Here is a tiny trained network, its code and every weight. The questions are about switching its units off for an input and a target symbol, where a switched-off unit gives its printed mean instead of its output.

import numpy as np


def w(rows, s, z=0):
    codes = np.array(rows[::2]) - 128.0
    scale = np.full(codes.shape[1], s)
    scale[-1] = z or s
    return codes * scale


def f(y):
    return np.maximum(y, 0)


def softmax(a):
    e = np.exp(a - a.max(-1, keepdims=True))
    return e / e.sum(-1, keepdims=True)


def log_softmax(a):
    a = a - a.max(-1, keepdims=True)
    return a - np.log(np.exp(a).sum(-1, keepdims=True))


def net(x, mask):
    ids = ['ΛΠΣΦΨΩαγδζηθμξτ'.index(c) for c in x.split()]
    T = len(ids)
    res = E[ids] + P[:T]
    u = 0
    for l in range(2):
        r = res
        for j in range(3):
            rows = slice(4 * j, 4 * j + 4)
            q, k, v = (r @ M[l][rows].T for M in (Q, K, V))
            z = softmax(np.where(np.tri(T) > 0, q @ k.T / 4**0.5, -1e9)) @ v
            o = O[l][rows]
            res = res + np.where(mask[u + j], z, o[:, -1]) @ o[:, :-1]
        u += 3
        y = f(res @ A[l][:, :-1].T + A[l][:, -1])
        res = res + np.where(mask[u : u + 8], y, B[l][:, -1]) @ B[l][:, :-1]
        u += 8
    return log_softmax(res[-1] @ U[:, :-1].T + U[:, -1])


Q, K, V, O, A, B = {}, {}, {}, {}, {}, {}
E = w([
[179,150,120,86,210,232,168],'Λ',
[161,59,146,88,145,250,134],'Π',
[128,89,151,202,178,128,140],'Σ',
[41,34,180,91,218,136,151],'Φ',
[100,93,113,103,203,210,219],'Ψ',
[207,97,156,141,136,115,114],'Ω',
[137,149,104,115,122,75,155],'α',
[164,123,104,91,205,77,152],'γ',
[225,174,141,133,92,216,176],'δ',
[173,41,132,158,109,121,71],'ζ',
[95,151,137,200,173,72,148],'η',
[74,50,126,213,119,156,77],'θ',
[153,92,60,88,125,94,171],'μ',
[193,98,8,193,182,180,91],'ξ',
[96,153,47,159,65,190,170],'τ',
],0.016)
P = w([
[153,118,218,204,45,68,235],'0',
[178,153,160,115,133,132,133],'1',
[146,125,149,134,146,117,123],'2',
[111,107,135,162,136,120,90],'3',
[88,104,113,172,133,119,77],'4',
[71,101,84,173,125,110,78],'5',
[42,99,57,176,118,107,82],'6',
[19,83,28,174,104,114,75],'7',
[25,99,2,165,94,113,80],'8',
[96,57,50,196,74,122,45],'9',
],0.008)
Q[0] = w([
[60,107,125,85,178,128,31],'L0H1',
[114,168,133,81,117,206,101],'L0H1',
[164,167,55,179,142,129,102],'L0H1',
[102,53,8,122,197,238,163],'L0H1',
[125,140,221,71,168,161,114],'L0H2',
[76,137,96,93,189,220,188],'L0H2',
[132,89,120,129,127,169,125],'L0H2',
[131,136,64,185,129,131,125],'L0H2',
[67,61,189,113,168,121,119],'L0H3',
[77,196,111,87,147,142,164],'L0H3',
[95,73,160,95,152,123,56],'L0H3',
[55,80,98,163,175,201,186],'L0H3',
],0.011)
K[0] = w([
[115,90,127,114,208,128,108],'L0H1',
[90,180,102,120,114,160,87],'L0H1',
[185,97,102,175,133,146,146],'L0H1',
[75,112,42,107,99,87,91],'L0H1',
[103,89,70,144,91,119,55],'L0H2',
[109,9,21,140,155,113,117],'L0H2',
[104,84,96,172,122,105,142],'L0H2',
[151,131,155,114,167,133,223],'L0H2',
[80,109,128,102,104,76,61],'L0H3',
[82,183,112,111,124,124,182],'L0H3',
[108,50,145,113,157,153,137],'L0H3',
[55,135,42,167,135,87,75],'L0H3',
],0.011)
V[0] = w([
[123,76,70,42,79,148,150],'L0H1',
[133,142,124,165,227,127,135],'L0H1',
[100,179,87,107,146,201,161],'L0H1',
[114,101,177,163,158,204,132],'L0H1',
[123,159,129,167,161,153,144],'L0H2',
[157,79,87,148,122,117,112],'L0H2',
[169,88,163,127,149,86,182],'L0H2',
[74,145,139,144,79,93,80],'L0H2',
[101,87,90,169,147,218,255],'L0H3',
[121,39,108,86,74,79,119],'L0H3',
[110,170,132,161,112,119,104],'L0H3',
[205,33,147,81,90,119,77],'L0H3',
],0.0094)
O[0] = w([
[62,84,172,76,192,149,124,126],'L0H1',
[161,171,2,77,96,144,109,177],'L0H1',
[79,112,15,173,178,158,76,127],'L0H1',
[120,69,151,128,147,139,217,187],'L0H1',
[166,152,65,151,158,129,134,168],'L0H2',
[120,214,157,100,159,79,184,141],'L0H2',
[167,70,97,144,118,75,118,193],'L0H2',
[54,119,118,124,127,155,187,41],'L0H2',
[103,103,106,139,150,99,184,254],'L0H3',
[80,219,61,76,135,62,174,144],'L0H3',
[177,129,136,187,103,113,110,122],'L0H3',
[121,147,93,99,210,113,179,106],'L0H3',
],0.0078)
A[0] = w([
[157,56,143,104,108,72,105,182],'L0N1',
[128,133,185,91,29,85,109,98],'L0N2',
[26,180,227,183,21,128,154,96],'L0N3',
[37,97,217,49,170,58,140,132],'L0N4',
[59,78,114,164,68,145,151,117],'L0N5',
[131,76,122,95,119,226,198,110],'L0N6',
[180,136,164,226,102,165,154,163],'L0N7',
[181,53,148,61,188,2,170,252],'L0N8',
],0.007,0.0028)
B[0] = w([
[86,158,144,188,144,177,107,178],'L0N1',
[140,243,228,7,178,76,44,134],'L0N2',
[137,156,119,41,38,200,124,140],'L0N3',
[130,121,253,111,74,232,102,162],'L0N4',
[151,162,162,192,105,52,162,178],'L0N5',
[235,162,85,118,137,143,213,197],'L0N6',
[174,166,119,148,72,169,62,173],'L0N7',
[93,208,160,234,88,69,117,255],'L0N8',
],0.0068,0.0098)
Q[1] = w([
[89,117,43,162,189,66,110],'L1H1',
[216,61,92,92,177,150,129],'L1H1',
[109,55,179,54,183,184,179],'L1H1',
[86,158,99,221,93,47,97],'L1H1',
[139,143,41,144,123,120,207],'L1H2',
[153,190,155,87,82,84,27],'L1H2',
[53,103,86,2,184,139,190],'L1H2',
[155,59,143,215,144,214,162],'L1H2',
[71,223,24,190,63,170,140],'L1H3',
[165,114,66,115,75,80,113],'L1H3',
[115,153,105,217,91,113,132],'L1H3',
[131,142,104,17,187,221,189],'L1H3',
],0.0078)
K[1] = w([
[125,120,88,129,128,69,158],'L1H1',
[108,92,83,93,159,175,123],'L1H1',
[94,127,114,92,178,159,117],'L1H1',
[119,128,160,158,68,130,179],'L1H1',
[100,109,53,159,93,132,100],'L1H2',
[250,98,128,104,126,150,150],'L1H2',
[98,125,105,62,150,106,117],'L1H2',
[129,75,88,108,121,134,116],'L1H2',
[106,113,129,144,107,46,121],'L1H3',
[209,163,94,128,119,95,104],'L1H3',
[180,128,156,172,132,163,196],'L1H3',
[95,130,98,113,180,156,100],'L1H3',
],0.012)
V[1] = w([
[111,91,120,170,95,209,186],'L1H1',
[121,179,224,40,68,192,139],'L1H1',
[213,119,126,152,59,200,124],'L1H1',
[76,151,79,83,127,135,178],'L1H1',
[68,166,61,152,136,126,84],'L1H2',
[160,203,172,124,187,146,205],'L1H2',
[129,60,143,146,47,202,160],'L1H2',
[118,77,153,99,178,148,73],'L1H2',
[150,107,221,160,157,1,163],'L1H3',
[94,135,28,141,100,130,116],'L1H3',
[163,182,89,97,62,67,104],'L1H3',
[216,179,83,150,189,148,108],'L1H3',
],0.0083)
O[1] = w([
[31,3,100,73,108,134,121,183],'L1H1',
[109,201,68,69,27,107,147,118],'L1H1',
[83,71,114,123,33,216,193,193],'L1H1',
[86,128,83,59,191,11,175,99],'L1H1',
[168,147,190,104,79,156,52,129],'L1H2',
[113,96,64,128,51,175,70,146],'L1H2',
[63,101,212,131,131,70,155,155],'L1H2',
[97,199,114,142,66,67,166,41],'L1H2',
[177,127,201,55,99,161,102,250],'L1H3',
[161,65,152,215,148,98,180,94],'L1H3',
[223,168,94,177,105,80,158,152],'L1H3',
[104,124,195,218,187,219,150,139],'L1H3',
],0.0066,0.017)
A[1] = w([
[77,134,126,126,73,46,166,3],'L1N1',
[78,86,218,169,155,71,92,208],'L1N2',
[123,196,84,82,110,63,67,9],'L1N3',
[184,119,165,184,165,141,36,86],'L1N4',
[155,78,62,148,231,158,115,113],'L1N5',
[118,113,111,132,98,157,1,117],'L1N6',
[128,78,117,108,103,154,147,174],'L1N7',
[41,59,149,98,157,149,184,65],'L1N8',
],0.0075,0.003)
B[1] = w([
[103,123,30,164,161,173,207,162],'L1N1',
[151,184,41,105,234,230,111,193],'L1N2',
[201,87,165,89,165,83,44,180],'L1N3',
[111,103,64,47,176,98,194,217],'L1N4',
[124,147,12,105,4,64,79,228],'L1N5',
[102,171,160,126,161,157,193,201],'L1N6',
[93,142,231,157,221,1,159,214],'L1N7',
[98,156,158,189,145,61,94,248],'L1N8',
],0.0063,0.016)
U = w([
[112,168,140,124,185,132,78,72],'Λ',
[137,196,112,214,57,125,102,68],'Π',
[136,192,92,146,117,156,126,152],'Σ',
[57,230,139,110,114,171,99,242],'Φ',
[142,126,134,175,106,8,122,129],'Ψ',
[108,184,157,196,92,115,68,97],'Ω',
[98,253,66,172,130,170,156,2],'α',
[148,84,185,101,92,75,91,46],'γ',
[184,66,166,105,98,156,142,117],'δ',
[138,204,126,194,90,58,83,242],'ζ',
[154,150,159,155,104,42,82,159],'η',
[128,220,125,120,121,174,140,184],'θ',
[164,209,165,120,170,82,216,140],'μ',
[155,115,51,71,65,123,167,95],'ξ',
[131,188,121,120,92,131,83,126],'τ',
],0.0065,0.0026)

Each question gives the input, a string of symbols that net reads in full, and the target symbol t.
The units are the heads (4 rows each of Q, K, V and O) and the neurons (one row each of A and B). Each row of codes is followed by its name. A weight is (code - 128) times the scale printed after its matrix; where a second scale follows, it is the last column's (O, A, B and U).
mask holds one flag per unit, layer by layer, with each layer's heads first. A switched-off unit (its flag False) gives its mean, the last column of its rows in O or B, instead of its output. The means were averaged over made-up inputs and are rounded, as every weight is.
A unit's drop is (log p(t) with every unit on - log p(t) with that unit switched off) / (log p(t) with every unit on - log p(t) with every unit switched off).
The circuit of an input: a set's keep is (log p(t) with only the set's units on - log p(t) with every unit switched off) / (log p(t) with every unit on - log p(t) with every unit switched off). Starting from the 12 units with the biggest drops (on a tie, the unit counted first), units are removed one at a time, each time the one whose removal leaves the highest keep (on an exact tie, the one counted first), for as long as the keep stays at least 0.8.
units of the circuit, in order: the units of the circuit, biggest drop first
unit that matters most: the unit with the biggest drop
top k neurons: the k neurons with the biggest drops, biggest first
top k neurons in layer l: the k neurons of layer l with the biggest drops, biggest first
which heads matter: for each layer, one digit per head in row order, 1 if its drop is at least 0.15 and else 0, layers parted by /
input α θ Φ α γ τ θ, target ζ: units of the circuit, in order	(L1H1 L0H1 L0N2)
input δ η ζ μ Ψ η η Ψ, target δ: units of the circuit, in order	(L0H3 L1H1 L1N5)
input μ Σ θ Π Ψ η ζ, target η: which heads matter	111 / 101
input ξ τ α Ψ δ Ψ Φ μ Π, target Φ: which heads matter	110 / 000
input θ η η θ, target ξ: units of the circuit, in order	(L0H1 L0N3 L0H2 L1H1)
input η γ Σ α, target Π: which heads matter	101 / 101
input θ γ θ Ψ α, target ξ: units of the circuit, in order	(L0N3 L0H1 L1H1 L0H2)
input γ θ Ψ Ω α ζ α Ψ Ω θ, target μ: top neuron in layer 0	(L0N8)
input Ψ θ Ψ α Π γ, target Λ: top 3 neurons	(L1N2 L0N8 L0N6)
input θ η ξ ζ Φ Ψ τ μ, target ξ: which heads matter	110 / 101
input γ γ α δ Σ γ, target μ: units of the circuit, in order	(L1H1 L0N8 L1N4 L1H3)
input γ α ζ η γ γ Σ ζ ξ, target ξ: units of the circuit, in order	(L0N8 L1N8)
input Π Π Λ ζ, target Φ: which heads matter	100 / 001
input Ψ Π η α ξ Φ, target Φ: units of the circuit, in order	(L0N4 L0H2 L1H3)
input θ Ψ Ψ Φ, target Φ: units of the circuit, in order	(L0N4 L1H3 L0H2)
input Σ ζ Ψ Π Φ α Ψ θ, target δ: top neuron	(L0N8)
input ζ Ω μ Ψ Ψ, target Φ: units of the circuit, in order	(L0H1 L0N4 L1H3 L0H3)
input θ Ψ Ψ θ Σ Σ θ Σ η, target ξ: units of the circuit, in order	(L0N3 L0H1 L1H1 L0H2)
input θ μ ξ, target ξ: units of the circuit, in order	(L1N8 L0H1 L1H3)
input Ψ Λ θ Ψ Π γ Π θ θ Ψ, target μ: which heads matter	010 / 010
input η η Ψ η Ψ η, target Π: top 3 neurons	(L0N2 L0N3 L0N7)
input Ψ θ Σ Σ μ, target Λ: unit that matters most	L1N2
input ξ Ω α Ψ μ δ δ ξ Ψ, target α: units of the circuit, in order	(L1H3 L0H2 L0H1)
input ζ θ θ, target τ: top 2 neurons in layer 0	(L0N2 L0N8)
input Ψ η Ψ Φ Λ Ψ, target Ψ: which heads matter	101 / 101
input δ Ψ α Ψ Ψ η η, target Ω: top 2 neurons in layer 0	(L0N7 L0N6)
input ζ μ τ α, target τ: top 3 neurons in layer 0	(L0N8 L0N2 L0N4)
input η Π η δ Σ ζ θ η, target Π: top neuron	(L0N2)
input μ γ Ψ Ψ Σ, target η: top 2 neurons	(L1N3 L0N4)
